Below are the code and all the weights of a small trained network. Each question names an input and a class and asks about switching units off, where a switched-off unit gives its printed mean instead of its output.

import numpy as np


def w(rows, s, z=0):
    codes = np.array(rows[::2]) - 128.0
    scale = np.full(codes.shape[1], s)
    scale[-1] = z or s
    return codes * scale


def f(y):
    return y / 2 * (1 + np.tanh(0.7978845608 * (y + 0.044715 * y**3)))


def log_softmax(a):
    a = a - a.max(-1, keepdims=True)
    return a - np.log(np.exp(a).sum(-1, keepdims=True))


def net(x, mask):
    res = np.array(x, float).reshape(1, 7) / 4 @ E
    y = f(res @ A[0][:, :-1].T + A[0][:, -1])
    res = res + np.where(mask, y, B[0][:, -1]) @ B[0][:, :-1]
    return log_softmax(res[-1] @ U[:, :-1].T + U[:, -1])


A, B = {}, {}
E = w([
[111,208,70,174,104,224,233,138],'x0',
[1,108,123,50,187,160,180,75],'x1',
[128,120,136,141,130,125,133,123],'x2',
[54,158,108,194,177,31,109,198],'x3',
[126,120,128,141,126,130,128,123],'x4',
[131,138,136,111,132,127,134,138],'x5',
[142,164,138,104,159,126,137,130],'x6',
],0.0087)
A[0] = w([
[181,53,207,46,97,112,85,42,157],'N0',
[55,193,67,196,134,125,179,194,127],'N1',
[191,127,142,162,124,2,73,200,253],'N2',
[12,76,150,88,222,46,95,116,198],'N3',
[236,191,108,185,58,207,109,134,232],'N4',
[45,99,139,116,193,40,107,139,122],'N5',
],0.0061,0.0035)
B[0] = w([
[115,247,248,155,128,203,19,165,208],'N0',
[83,172,249,177,65,235,86,121,213],'N1',
[136,29,103,158,199,75,69,211,255],'N2',
[157,172,124,65,3,37,186,61,231],'N3',
[250,96,134,126,109,87,197,154,242],'N4',
[160,134,144,78,68,56,175,125,191],'N5',
],0.007,0.008)
U = w([
[172,162,226,209,155,158,60,245,134],'0',
[233,137,92,78,48,28,234,78,188],'1',
[35,238,226,85,69,152,95,11,114],'2',
[93,107,49,45,193,247,213,2,134],'3',
[105,65,56,140,228,9,83,212,4],'4',
],0.005,0.0024)

Each question gives the input, the list of numbers given to net, and the class t.
The units are the neurons (one row each of A and B). Each row of codes is followed by its name. A weight is (code - 128) times the scale printed after its matrix; where a second scale follows, it is the last column's (A, B and U).
mask holds one flag per neuron, in row order. A switched-off neuron (its flag False) gives its mean, the last column of its row in B, instead of its output. The means were averaged over made-up inputs and are rounded, as every weight is.
A unit's drop is (log p(t) with every unit on - log p(t) with that unit switched off) / (log p(t) with every unit on - log p(t) with every unit switched off).
The circuit of an input: a set's keep is (log p(t) with only the set's units on - log p(t) with every unit switched off) / (log p(t) with every unit on - log p(t) with every unit switched off). Starting from all 6 units, units are removed one at a time, each time the one whose removal leaves the highest keep (on an exact tie, the one counted first), for as long as the keep stays at least 0.8.
circuit, biggest first: the units of the circuit, biggest drop first
k most important neurons: the k neurons with the biggest drops, biggest first
drop of u: that unit's drop, to one decimal
input [-7,-3,7,2,3,-4,1], class 4: circuit, biggest first : [N2]
input [-8,2,4,-2,-7,1,8], class 2: circuit, biggest first : [N0, N3]
input [-7,4,0,7,4,-2,-7], class 1: 2 most important neurons : [N3, N5]
input [7,2,4,8,4,-7,6], class 2: circuit, biggest first : [N1, N2]
input [-7,1,8,-5,1,-4,-6], class 2: circuit, biggest first : [N4, N2]
input [2,5,8,5,-8,5,-7], class 2: 3 most important neurons : [N1, N4, N2]
input [4,3,8,7,-7,-1,-3], class 2: circuit, biggest first : [N1, N2]
input [3,6,3,5,-1,-2,-3], class 2: 2 most important neurons : [N1, N4]
input [0,4,-8,8,8,0,6], class 1: 3 most important neurons : [N3, N5, N0]
input [5,2,-4,-1,-4,0,2], class 3: circuit, biggest first : [N0, N3, N2]
input [-1,-2,-5,5,-7,4,1], class 4: circuit, biggest first : [N2, N0]
input [-4,-2,-5,3,-4,-5,8], class 4: circuit, biggest first : [N2, N1]
input [-1,4,-6,5,0,2,0], class 1: 3 most important neurons : [N3, N0, N5]
input [8,4,-3,8,0,-6,0], class 2: circuit, biggest first : [N1, N2]
input [7,7,-1,8,-8,6,-2], class 2: circuit, biggest first : [N1]
input [-1,3,2,3,2,1,8], class 1: 2 most important neurons : [N0, N3]
input [3,2,6,-3,1,7,4], class 3: 2 most important neurons : [N3, N0]
input [-1,5,-2,6,7,8,-2], class 1: 3 most important neurons : [N3, N0, N5]
input [-4,-2,6,-6,-3,-5,-7], class 0: 2 most important neurons : [N0, N3]
input [-3,8,-3,-8,-8,-2,-2], class 2: circuit, biggest first : [N0]
input [-3,3,3,6,5,0,-2], class 1: 3 most important neurons : [N3, N5, N0]
input [2,1,-4,5,0,5,-4], class 2: 2 most important neurons : [N1, N4]
input [-2,6,-5,5,6,-6,3], class 1: drop of N3 : 0.4
input [-2,-7,-8,8,3,5,-8], class 4: drop of N0 : 0.2
input [-5,-4,4,2,-2,2,1], class 4: drop of N2 : 0.5
input [4,4,4,6,-2,4,-5], class 2: drop of N2 : 0.1
